Below is a small trained network, with its code and all its weights. Each question gives an input and a target symbol and asks what happens when units are switched off, that is, made to give their printed mean instead of their output.

import numpy as np


def w(rows, s, z=0):
    codes = np.array(rows[::2]) - 128.0
    scale = np.full(codes.shape[1], s)
    scale[-1] = z or s
    return codes * scale


def f(y):
    return y / 2 * (1 + np.tanh(0.7978845608 * (y + 0.044715 * y**3)))


def softmax(a):
    e = np.exp(a - a.max(-1, keepdims=True))
    return e / e.sum(-1, keepdims=True)


def log_softmax(a):
    a = a - a.max(-1, keepdims=True)
    return a - np.log(np.exp(a).sum(-1, keepdims=True))


def net(x, mask):
    ids = ['ΔΘΛΞΠγεζσω'.index(c) for c in x.split()]
    T = len(ids)
    res = E[ids] + P[:T]
    u = 0
    for l in range(2):
        q, k, v = (res @ M[l].T for M in (Q, K, V))
        z = softmax(np.where(np.tri(T) > 0, q @ k.T / 2**0.5, -1e9)) @ v
        res = res + np.where(mask[u], z, O[l][:, -1]) @ O[l][:, :-1]
        u += 1
        y = f(res @ A[l][:, :-1].T + A[l][:, -1])
        res = res + np.where(mask[u : u + 8], y, B[l][:, -1]) @ B[l][:, :-1]
        u += 8
    return log_softmax(res[-1] @ U[:, :-1].T + U[:, -1])


Q, K, V, O, A, B = {}, {}, {}, {}, {}, {}
E = w([
[238,192,108,127],'Δ',
[141,110,180,192],'Θ',
[128,145,93,233],'Λ',
[89,109,118,235],'Ξ',
[83,179,168,115],'Π',
[122,141,107,116],'γ',
[136,137,87,111],'ε',
[193,82,139,75],'ζ',
[123,138,134,120],'σ',
[182,76,69,253],'ω',
],0.019)
P = w([
[28,245,123,158],'0',
[104,218,108,166],'1',
[143,189,126,146],'2',
[142,162,109,129],'3',
[145,137,86,107],'4',
[119,111,51,95],'5',
[81,100,2,83],'6',
],0.0088)
Q[0] = w([
[158,251,3,229],'0.h1',
[159,36,163,100],'0.h1',
],0.0049)
K[0] = w([
[115,87,132,2],'0.h1',
[114,95,83,174],'0.h1',
],0.0084)
V[0] = w([
[36,38,7,1],'0.h1',
[174,4,115,40],'0.h1',
],0.0058)
O[0] = w([
[254,168,209,101,26],'0.h1',
[157,83,158,139,2],'0.h1',
],0.0071,0.0058)
A[0] = w([
[201,104,65,161,254],'0.n1',
[188,215,122,60,220],'0.n2',
[148,61,160,49,115],'0.n3',
[141,61,148,44,98],'0.n4',
[145,170,97,255,202],'0.n5',
[182,101,78,153,60],'0.n6',
[11,120,197,102,123],'0.n7',
[124,116,53,122,134],'0.n8',
],0.0099,0.0046)
B[0] = w([
[5,118,94,125,210],'0.n1',
[66,232,179,50,184],'0.n2',
[240,248,39,208,128],'0.n3',
[213,195,58,181,128],'0.n4',
[15,87,112,213,253],'0.n5',
[171,11,76,111,145],'0.n6',
[156,88,191,53,152],'0.n7',
[125,75,97,2,177],'0.n8',
],0.0068,0.012)
Q[1] = w([
[119,101,90,88],'1.h1',
[2,143,104,107],'1.h1',
],0.0087)
K[1] = w([
[195,110,207,158],'1.h1',
[154,2,109,40],'1.h1',
],0.0054)
V[1] = w([
[202,229,86,58],'1.h1',
[140,130,254,130],'1.h1',
],0.01)
O[1] = w([
[82,131,239,236,28],'1.h1',
[102,2,128,22,6],'1.h1',
],0.008,0.014)
A[1] = w([
[143,195,192,59,133],'1.n1',
[128,179,131,65,128],'1.n2',
[103,191,150,36,127],'1.n3',
[126,177,181,72,113],'1.n4',
[4,150,159,125,254],'1.n5',
[132,172,221,182,137],'1.n6',
[136,196,138,186,163],'1.n7',
[165,151,111,119,131],'1.n8',
],0.011,0.0051)
B[1] = w([
[111,138,140,255,156],'1.n1',
[116,81,101,143,168],'1.n2',
[107,39,105,150,183],'1.n3',
[90,98,150,217,150],'1.n4',
[121,163,170,69,251],'1.n5',
[221,85,152,129,160],'1.n6',
[211,123,162,131,195],'1.n7',
[159,84,137,150,148],'1.n8',
],0.01,0.022)
U = w([
[254,171,130,53,149],'Δ',
[149,54,96,15,218],'Θ',
[138,214,93,77,207],'Λ',
[89,163,84,73,122],'Ξ',
[41,91,121,97,53],'Π',
[92,142,107,169,153],'γ',
[109,160,128,205,115],'ε',
[192,111,140,187,168],'ζ',
[80,147,107,159,166],'σ',
[176,100,55,214,2],'ω',
],0.0091,0.0042)

Each question gives the input, a string of symbols that net reads in full, and the target symbol t.
The units are the heads (2 rows each of Q, K, V and O) and the neurons (one row each of A and B). Each row of codes is followed by its name. A weight is (code - 128) times the scale printed after its matrix; where a second scale follows, it is the last column's (O, A, B and U).
mask holds one flag per unit, layer by layer, with each layer's heads first. A switched-off unit (its flag False) gives its mean, the last column of its rows in O or B, instead of its output. The means were averaged over made-up inputs and are rounded, as every weight is.
A unit's drop is (log p(t) with every unit on - log p(t) with that unit switched off) / (log p(t) with every unit on - log p(t) with every unit switched off).
The circuit of an input: a set's keep is (log p(t) with only the set's units on - log p(t) with every unit switched off) / (log p(t) with every unit on - log p(t) with every unit switched off). Starting from the 12 units with the biggest drops (on a tie, the unit counted first), units are removed one at a time, each time the one whose removal leaves the highest keep (on an exact tie, the one counted first), for as long as the keep stays at least 0.8.
units of the circuit, in order: the units of the circuit, biggest drop first
most important unit: the unit with the biggest drop
top k neurons: the k neurons with the biggest drops, biggest first
k most important neurons of layer l: the k neurons of layer l with the biggest drops, biggest first
input ζ ω Λ, target ω: units of the circuit, in order -> (0.n6; 1.h1; 0.n2; 1.n5)
input Π Λ Λ, target Π: units of the circuit, in order -> (0.n7; 1.h1; 0.n5)
input γ ω Λ, target ω: units of the circuit, in order -> (1.h1; 1.n5; 0.n2)
input Ξ ε Λ ε Ξ Π Ξ, target Π: 3 most important neurons of layer 0 -> (0.n5; 0.n7; 0.n1)
input ε ε Θ, target ζ: most important neuron of layer 0 -> (0.n2)
input Λ ζ Λ, target ζ: 2 most important neurons of layer 1 -> (1.n6; 1.n7)
input ε Λ Π, target ε: units of the circuit, in order -> (1.n1; 0.n5; 1.n4; 0.n7)
input Ξ ε Δ, target ε: units of the circuit, in order -> (0.n2; 1.n1)
input Ξ Δ Θ σ, target Θ: units of the circuit, in order -> (1.h1; 1.n1)
input Ξ Δ ω Θ, target ω: top 2 neurons -> (1.n5; 0.n8)
input Π ζ ζ Λ Π, target ζ: 2 most important neurons of layer 0 -> (0.n5; 0.n1)
input γ ζ ω Θ, target ω: top 4 neurons -> (1.n5; 0.n6; 0.n2; 0.n8)
input Ξ ε Θ Δ ω ε, target ω: units of the circuit, in order -> (1.h1; 0.n6; 1.n5; 0.n2)
input Ξ Δ Θ ζ ω Ξ Π, target ω: most important unit -> 0.n6
input ζ ε Δ ζ σ, target Δ: top 3 neurons -> (1.n6; 0.n5; 1.n3)
input Δ Λ ω Δ ε Π, target ε: units of the circuit, in order -> (0.n8; 1.h1)
input Π Λ Ξ, target Π: units of the circuit, in order -> (0.n7; 1.h1; 0.n5)
input γ ζ γ Δ, target ζ: units of the circuit, in order -> (1.h1; 0.n5; 0.h1)
input σ ζ ω σ, target ω: top 4 neurons -> (0.n6; 1.n5; 0.n8; 0.n2)
input Π ω Π Π, target ω: top 4 neurons -> (0.n8; 0.n6; 0.n2; 1.n1)
input Δ Δ Ξ Θ ε Λ Δ, target ε: 3 most important neurons of layer 0 -> (0.n2; 0.n5; 0.n8)
input Ξ ζ ζ, target ζ: top 3 neurons -> (0.n5; 1.n5; 0.n3)
